Here is a tiny trained network, its code and every weight. The questions are about switching its units off for an input and a target symbol, where a switched-off unit gives its printed mean instead of its output.

import numpy as np


def w(rows, s, z=0):
    codes = np.array(rows[::2]) - 128.0
    scale = np.full(codes.shape[1], s)
    scale[-1] = z or s
    return codes * scale


def f(y):
    return np.maximum(y, 0)


def softmax(a):
    e = np.exp(a - a.max(-1, keepdims=True))
    return e / e.sum(-1, keepdims=True)


def log_softmax(a):
    a = a - a.max(-1, keepdims=True)
    return a - np.log(np.exp(a).sum(-1, keepdims=True))


def net(x, mask):
    ids = ['αβδεζλμπψω'.index(c) for c in x.split()]
    T = len(ids)
    res = E[ids] + P[:T]
    u = 0
    for l in range(2):
        r = res
        for j in range(2):
            rows = slice(2 * j, 2 * j + 2)
            q, k, v = (r @ M[l][rows].T for M in (Q, K, V))
            z = softmax(np.where(np.tri(T) > 0, q @ k.T / 2**0.5, -1e9)) @ v
            o = O[l][rows]
            res = res + np.where(mask[u + j], z, o[:, -1]) @ o[:, :-1]
        u += 2
        y = f(res @ A[l][:, :-1].T + A[l][:, -1])
        res = res + np.where(mask[u : u + 12], y, B[l][:, -1]) @ B[l][:, :-1]
        u += 12
    return log_softmax(res[-1] @ U[:, :-1].T + U[:, -1])


Q, K, V, O, A, B = {}, {}, {}, {}, {}, {}
E = w([
[170,118,186,131,141],'α',
[148,145,180,95,169],'β',
[194,226,99,102,62],'δ',
[135,140,125,6,99],'ε',
[199,120,159,125,146],'ζ',
[161,132,85,159,108],'λ',
[89,206,154,182,173],'μ',
[123,133,228,115,140],'π',
[74,126,119,193,121],'ψ',
[70,118,97,90,70],'ω',
],0.014)
P = w([
[164,64,81,90,253],'0',
[161,137,100,127,142],'1',
[151,138,117,122,131],'2',
[140,138,130,129,114],'3',
[133,135,146,130,92],'4',
[122,131,159,135,86],'5',
[114,129,175,140,64],'6',
[104,124,190,145,54],'7',
[97,123,200,150,48],'8',
],0.0074)
Q[0] = w([
[164,129,157,1,159],'L0H1',
[198,149,145,148,86],'L0H1',
[160,116,180,138,174],'L0H2',
[162,123,141,113,129],'L0H2',
],0.049)
K[0] = w([
[155,156,220,24,129],'L0H1',
[253,111,106,116,105],'L0H1',
[133,138,88,111,210],'L0H2',
[147,93,127,119,125],'L0H2',
],0.039)
V[0] = w([
[76,103,191,150,114],'L0H1',
[230,151,8,100,158],'L0H1',
[76,230,128,97,203],'L0H2',
[234,3,117,125,1],'L0H2',
],0.0052)
O[0] = w([
[175,127,101,157,100,80],'L0H1',
[2,175,205,65,172,203],'L0H1',
[81,68,139,83,103,222],'L0H2',
[189,227,128,152,183,5],'L0H2',
],0.0041,0.0023)
A[0] = w([
[208,107,6,195,154,93],'L0N1',
[158,138,12,87,130,97],'L0N2',
[162,96,57,123,215,50],'L0N3',
[115,184,137,160,129,78],'L0N4',
[122,61,123,198,167,88],'L0N5',
[200,130,193,146,137,131],'L0N6',
[116,134,166,152,100,137],'L0N7',
[163,180,160,158,159,133],'L0N8',
[86,99,113,150,80,3],'L0N9',
[40,115,75,141,107,125],'L0N10',
[115,164,85,157,181,134],'L0N11',
[118,49,140,107,143,96],'L0N12',
],0.014,0.0051)
B[0] = w([
[87,2,15,66,118,158],'L0N1',
[150,108,253,77,71,170],'L0N2',
[235,156,95,156,187,155],'L0N3',
[162,71,109,145,144,167],'L0N4',
[88,145,171,190,159,158],'L0N5',
[48,158,163,77,157,253],'L0N6',
[164,149,57,133,152,228],'L0N7',
[75,178,139,166,126,218],'L0N8',
[58,166,151,42,168,145],'L0N9',
[197,84,150,218,69,210],'L0N10',
[124,219,114,148,146,167],'L0N11',
[153,58,166,147,128,175],'L0N12',
],0.018,0.0039)
Q[1] = w([
[172,163,116,66,108],'L1H1',
[108,106,179,113,254],'L1H1',
[49,125,137,46,187],'L1H2',
[141,166,103,75,15],'L1H2',
],0.031)
K[1] = w([
[135,157,134,43,82],'L1H1',
[187,101,200,123,254],'L1H1',
[138,135,110,41,235],'L1H2',
[145,238,127,83,49],'L1H2',
],0.028)
V[1] = w([
[139,174,37,171,123],'L1H1',
[247,151,54,102,89],'L1H1',
[195,84,188,151,170],'L1H2',
[71,139,118,128,108],'L1H2',
],0.014)
O[1] = w([
[71,56,192,143,253,113],'L1H1',
[247,90,240,130,218,150],'L1H1',
[251,138,48,121,246,247],'L1H2',
[44,111,143,145,74,77],'L1H2',
],0.0065,0.012)
A[1] = w([
[147,122,67,110,121,77],'L1N1',
[121,75,108,150,128,54],'L1N2',
[126,168,178,202,142,2],'L1N3',
[157,62,105,57,95,39],'L1N4',
[91,166,120,127,200,49],'L1N5',
[137,88,53,172,99,46],'L1N6',
[118,120,210,114,100,94],'L1N7',
[161,115,94,180,158,94],'L1N8',
[131,30,143,63,82,104],'L1N9',
[113,88,161,1,173,157],'L1N10',
[111,16,153,20,163,99],'L1N11',
[155,152,142,202,87,69],'L1N12',
],0.013,0.0071)
B[1] = w([
[163,91,152,144,53,179],'L1N1',
[113,139,158,87,173,151],'L1N2',
[214,173,63,98,41,177],'L1N3',
[48,133,142,185,198,164],'L1N4',
[110,139,171,250,162,214],'L1N5',
[149,59,212,142,103,156],'L1N6',
[175,123,231,113,118,169],'L1N7',
[71,145,123,76,83,240],'L1N8',
[165,96,48,100,192,163],'L1N9',
[90,74,116,3,168,247],'L1N10',
[156,134,73,255,43,212],'L1N11',
[119,104,158,141,210,164],'L1N12',
],0.016,0.013)
U = w([
[129,88,135,125,75,84],'α',
[44,157,117,90,119,211],'β',
[116,180,233,92,119,64],'δ',
[110,120,115,1,163,192],'ε',
[63,153,144,114,218,108],'ζ',
[108,60,56,136,143,182],'λ',
[130,186,108,204,150,254],'μ',
[209,157,93,108,128,43],'π',
[34,48,201,142,130,63],'ψ',
[232,63,176,165,189,20],'ω',
],0.0046,0.0036)

Each question gives the input, a string of symbols that net reads in full, and the target symbol t.
The units are the heads (2 rows each of Q, K, V and O) and the neurons (one row each of A and B). Each row of codes is followed by its name. A weight is (code - 128) times the scale printed after its matrix; where a second scale follows, it is the last column's (O, A, B and U).
mask holds one flag per unit, layer by layer, with each layer's heads first. A switched-off unit (its flag False) gives its mean, the last column of its rows in O or B, instead of its output. The means were averaged over made-up inputs and are rounded, as every weight is.
A unit's drop is (log p(t) with every unit on - log p(t) with that unit switched off) / (log p(t) with every unit on - log p(t) with every unit switched off).
The circuit of an input: a set's keep is (log p(t) with only the set's units on - log p(t) with every unit switched off) / (log p(t) with every unit on - log p(t) with every unit switched off). Starting from the 12 units with the biggest drops (on a tie, the unit counted first), units are removed one at a time, each time the one whose removal leaves the highest keep (on an exact tie, the one counted first), for as long as the keep stays at least 0.8.
circuit, biggest first: the units of the circuit, biggest drop first
most important unit: the unit with the biggest drop
k most important neurons: the k neurons with the biggest drops, biggest first
k most important neurons of layer l: the k neurons of layer l with the biggest drops, biggest first
heads that matter: for each layer, one digit per head in row order, 1 if its drop is at least 0.15 and else 0, layers parted by /
input β ε ζ β π δ δ, target δ: 2 most important neurons -> L0N8; L1N7
input α β ζ, target μ: heads that matter -> 11 / 11
input ζ β ζ β λ δ ψ α, target ζ: 2 most important neurons of layer 0 -> L0N3; L0N6
input π μ λ μ α, target α: circuit, biggest first -> L1H1; L1N1; L1N6; L0N7
input ψ μ β, target ψ: 4 most important neurons of layer 0 -> L0N3; L0N10; L0N5; L0N6
input α π β λ, target λ: most important neuron of layer 1 -> L1N9
input ψ ψ μ, target μ: circuit, biggest first -> L1N10; L0N11
input α β ω, target ω: circuit, biggest first -> L0N10; L0N6; L1H1
input δ λ α β λ π, target β: circuit, biggest first -> L1H1; L1H2; L0N6; L0N10
input α ε μ β μ ω ω α, target μ: 2 most important neurons -> L0N3; L1N10
input ε λ ζ μ ζ α ζ, target π: 3 most important neurons -> L0N2; L0N3; L0N6
input ω β ζ β α, target δ: 4 most important neurons -> L0N3; L0N12; L0N6; L0N2
input λ μ ψ ψ β ω ζ, target ω: 4 most important neurons -> L0N3; L1N11; L1N5; L0N1
input μ ψ μ α δ ω β π, target λ: most important unit -> L0H2
input λ β ε ω ε π μ ω π, target ω: 2 most important neurons of layer 0 -> L0N3; L0N1
input ψ ω λ β β ζ λ ζ, target ψ: 4 most important neurons -> L0N3; L0N6; L0N5; L0N10
input ω α π α, target δ: 2 most important neurons -> L0N3; L0N6
input α α μ α μ λ μ β, target μ: 2 most important neurons of layer 1 -> L1N10; L1N5
input β ω β β μ ε μ ψ, target ψ: 4 most important neurons -> L0N10; L1N6; L0N5; L0N9
input λ π μ ζ ε β π π ζ, target ω: 2 most important neurons of layer 1 -> L1N5; L1N11
input β α ω ζ, target ε: 4 most important neurons -> L0N3; L1N10; L1N11; L0N12
input ψ ψ ψ β μ, target μ: 3 most important neurons -> L1N5; L1N10; L0N3
input μ ζ ε λ α, target λ: most important neuron -> L1N11
input β β β λ λ μ λ ψ α, target ε: 3 most important neurons of layer 1 -> L1N11; L1N10; L1N8
